Below are the code and all the weights of a small trained network. Each question names an input and a class and asks about switching units off, where a switched-off unit gives its printed mean instead of its output.

import numpy as np


def w(rows, s, z=0):
    codes = np.array(rows[::2]) - 128.0
    scale = np.full(codes.shape[1], s)
    scale[-1] = z or s
    return codes * scale


def f(y):
    return y / 2 * (1 + np.tanh(0.7978845608 * (y + 0.044715 * y**3)))


def log_softmax(a):
    a = a - a.max(-1, keepdims=True)
    return a - np.log(np.exp(a).sum(-1, keepdims=True))


def net(x, mask):
    res = np.array(x, float).reshape(1, 8) / 4 @ E
    y = f(res @ A[0][:, :-1].T + A[0][:, -1])
    res = res + np.where(mask, y, B[0][:, -1]) @ B[0][:, :-1]
    return log_softmax(res[-1] @ U[:, :-1].T + U[:, -1])


A, B = {}, {}
E = w([
[126,125,131,135,129,127],'x0',
[157,5,65,153,184,81],'x1',
[133,127,130,127,124,122],'x2',
[254,110,167,188,180,205],'x3',
[134,138,116,109,127,132],'x4',
[131,115,150,151,121,110],'x5',
[148,96,65,193,5,165],'x6',
[114,253,58,190,191,99],'x7',
],0.0086)
A[0] = w([
[155,74,40,137,120,113,118],'n1',
[184,139,169,160,152,172,94],'n2',
[118,56,59,117,157,88,140],'n3',
[126,176,189,112,147,114,161],'n4',
[134,197,90,202,147,73,158],'n5',
[94,175,156,144,46,219,174],'n6',
[64,115,103,144,127,82,45],'n7',
[174,186,87,134,156,94,135],'n8',
[106,93,194,77,124,153,75],'n9',
[91,132,117,73,107,113,29],'n10',
[123,111,158,66,172,131,212],'n11',
[136,120,135,107,190,85,105],'n12',
[148,108,106,172,31,171,199],'n13',
[121,46,140,56,80,162,28],'n14',
[140,144,84,141,56,121,39],'n15',
[155,88,161,78,109,128,161],'n16',
[102,180,172,99,76,152,216],'n17',
[37,118,190,174,124,76,128],'n18',
[113,128,160,100,149,150,173],'n19',
[93,137,140,138,94,90,139],'n20',
[125,67,91,105,167,58,126],'n21',
[80,145,85,82,136,37,68],'n22',
[186,127,129,152,157,153,53],'n23',
[155,165,90,132,132,90,87],'n24',
[148,176,85,163,102,121,174],'n25',
[112,163,105,171,165,104,147],'n26',
[108,136,189,90,191,112,190],'n27',
[3,105,73,108,67,112,125],'n28',
[151,126,85,154,71,137,70],'n29',
[175,86,47,138,132,117,133],'n30',
[69,100,136,135,114,99,7],'n31',
[165,134,161,159,144,170,53],'n32',
[137,91,176,88,123,120,105],'n33',
[108,84,147,117,81,186,171],'n34',
[200,114,99,136,135,201,192],'n35',
],0.013,0.0017)
B[0] = w([
[67,191,166,160,171,115,194],'n1',
[189,152,173,67,171,174,201],'n2',
[75,155,178,150,189,128,200],'n3',
[95,152,96,182,153,83,188],'n4',
[82,38,60,142,107,183,231],'n5',
[35,176,135,164,226,99,238],'n6',
[150,140,138,110,132,168,176],'n7',
[109,97,93,127,62,144,193],'n8',
[121,113,91,149,89,157,189],'n9',
[141,144,163,86,126,160,171],'n10',
[142,113,76,173,104,63,186],'n11',
[137,137,84,188,170,77,177],'n12',
[164,164,85,148,110,81,239],'n13',
[84,95,111,124,61,151,217],'n14',
[176,158,110,132,149,110,186],'n15',
[67,90,83,169,107,158,186],'n16',
[79,140,164,143,182,141,215],'n17',
[168,146,144,100,128,147,184],'n18',
[124,152,103,157,91,122,157],'n19',
[163,169,173,82,164,181,167],'n20',
[105,174,177,141,189,126,195],'n21',
[187,128,142,81,109,153,216],'n22',
[139,133,149,2,137,152,183],'n23',
[90,51,118,123,134,181,162],'n24',
[89,110,86,134,94,96,194],'n25',
[102,80,51,157,54,196,187],'n26',
[190,148,73,151,103,47,207],'n27',
[221,139,143,85,128,148,244],'n28',
[211,150,60,159,81,80,185],'n29',
[106,164,121,154,210,122,191],'n30',
[135,99,164,103,154,163,159],'n31',
[173,124,182,91,126,192,179],'n32',
[90,89,76,135,102,144,177],'n33',
[106,83,116,176,61,114,193],'n34',
[172,134,179,110,143,135,217],'n35',
],0.0081,0.011)
U = w([
[72,11,99,150,52,187,110],'0',
[193,116,182,60,103,183,101],'1',
[159,135,101,178,86,34,254],'2',
[42,158,181,177,150,117,21],'3',
],0.012,0.003)

Each question gives the input, the list of numbers given to net, and the class t.
The units are the neurons (one row each of A and B). Each row of codes is followed by its name. A weight is (code - 128) times the scale printed after its matrix; where a second scale follows, it is the last column's (A, B and U).
mask holds one flag per neuron, in row order. A switched-off neuron (its flag False) gives its mean, the last column of its row in B, instead of its output. The means were averaged over made-up inputs and are rounded, as every weight is.
A unit's drop is (log p(t) with every unit on - log p(t) with that unit switched off) / (log p(t) with every unit on - log p(t) with every unit switched off).
The circuit of an input: a set's keep is (log p(t) with only the set's units on - log p(t) with every unit switched off) / (log p(t) with every unit on - log p(t) with every unit switched off). Starting from the 12 units with the biggest drops (on a tie, the unit counted first), units are removed one at a time, each time the one whose removal leaves the highest keep (on an exact tie, the one counted first), for as long as the keep stays at least 0.8.
circuit, biggest first: the units of the circuit, biggest drop first
top k neurons: the k neurons with the biggest drops, biggest first
drop of u: that unit's drop, to one decimal
input [-7,-7,-4,-1,-6,-1,-8,-7], class 2: circuit, biggest first : (n27)
input [3,5,8,8,-8,0,2,-7], class 1: top 2 neurons : (n2, n35)
input [1,4,-1,7,-6,7,3,6], class 1: top 3 neurons : (n2, n23, n35)
input [-5,8,3,-2,5,0,7,1], class 3: top 2 neurons : (n1, n3)
input [-7,8,-5,-8,-5,1,0,-6], class 1: top 2 neurons : (n28, n22)
input [5,-8,-7,-6,7,-1,7,1], class 3: top 3 neurons : (n6, n17, n27)
input [4,8,-4,3,4,2,6,7], class 3: top 2 neurons : (n1, n30)
input [-3,-5,3,4,-7,0,3,1], class 3: top 3 neurons : (n6, n28, n22)
input [5,8,0,-8,8,7,-1,8], class 0: top 4 neurons : (n5, n26, n24, n8)
input [-5,-8,0,-3,1,-4,-5,-8], class 0: top 2 neurons : (n9, n14)
input [3,-3,2,-6,2,-8,-7,5], class 2: top 3 neurons : (n27, n4, n12)
input [6,5,2,-5,1,-5,-4,6], class 0: top 2 neurons : (n5, n26)
input [-8,6,8,-6,-8,5,2,5], class 1: top 2 neurons : (n28, n22)
input [4,6,2,-2,-3,-2,-1,-5], class 3: top 2 neurons : (n21, n3)
input [-7,4,5,-2,-7,7,7,-5], class 2: circuit, biggest first : (n13)
input [-1,8,8,8,1,-1,-2,3], class 1: drop of n23 : 1.0
input [-2,-7,-2,6,-2,-2,5,8], class 0: drop of n5 : 0.6
input [-5,-3,-6,7,8,5,-7,5], class 1: drop of n12 : -0.2
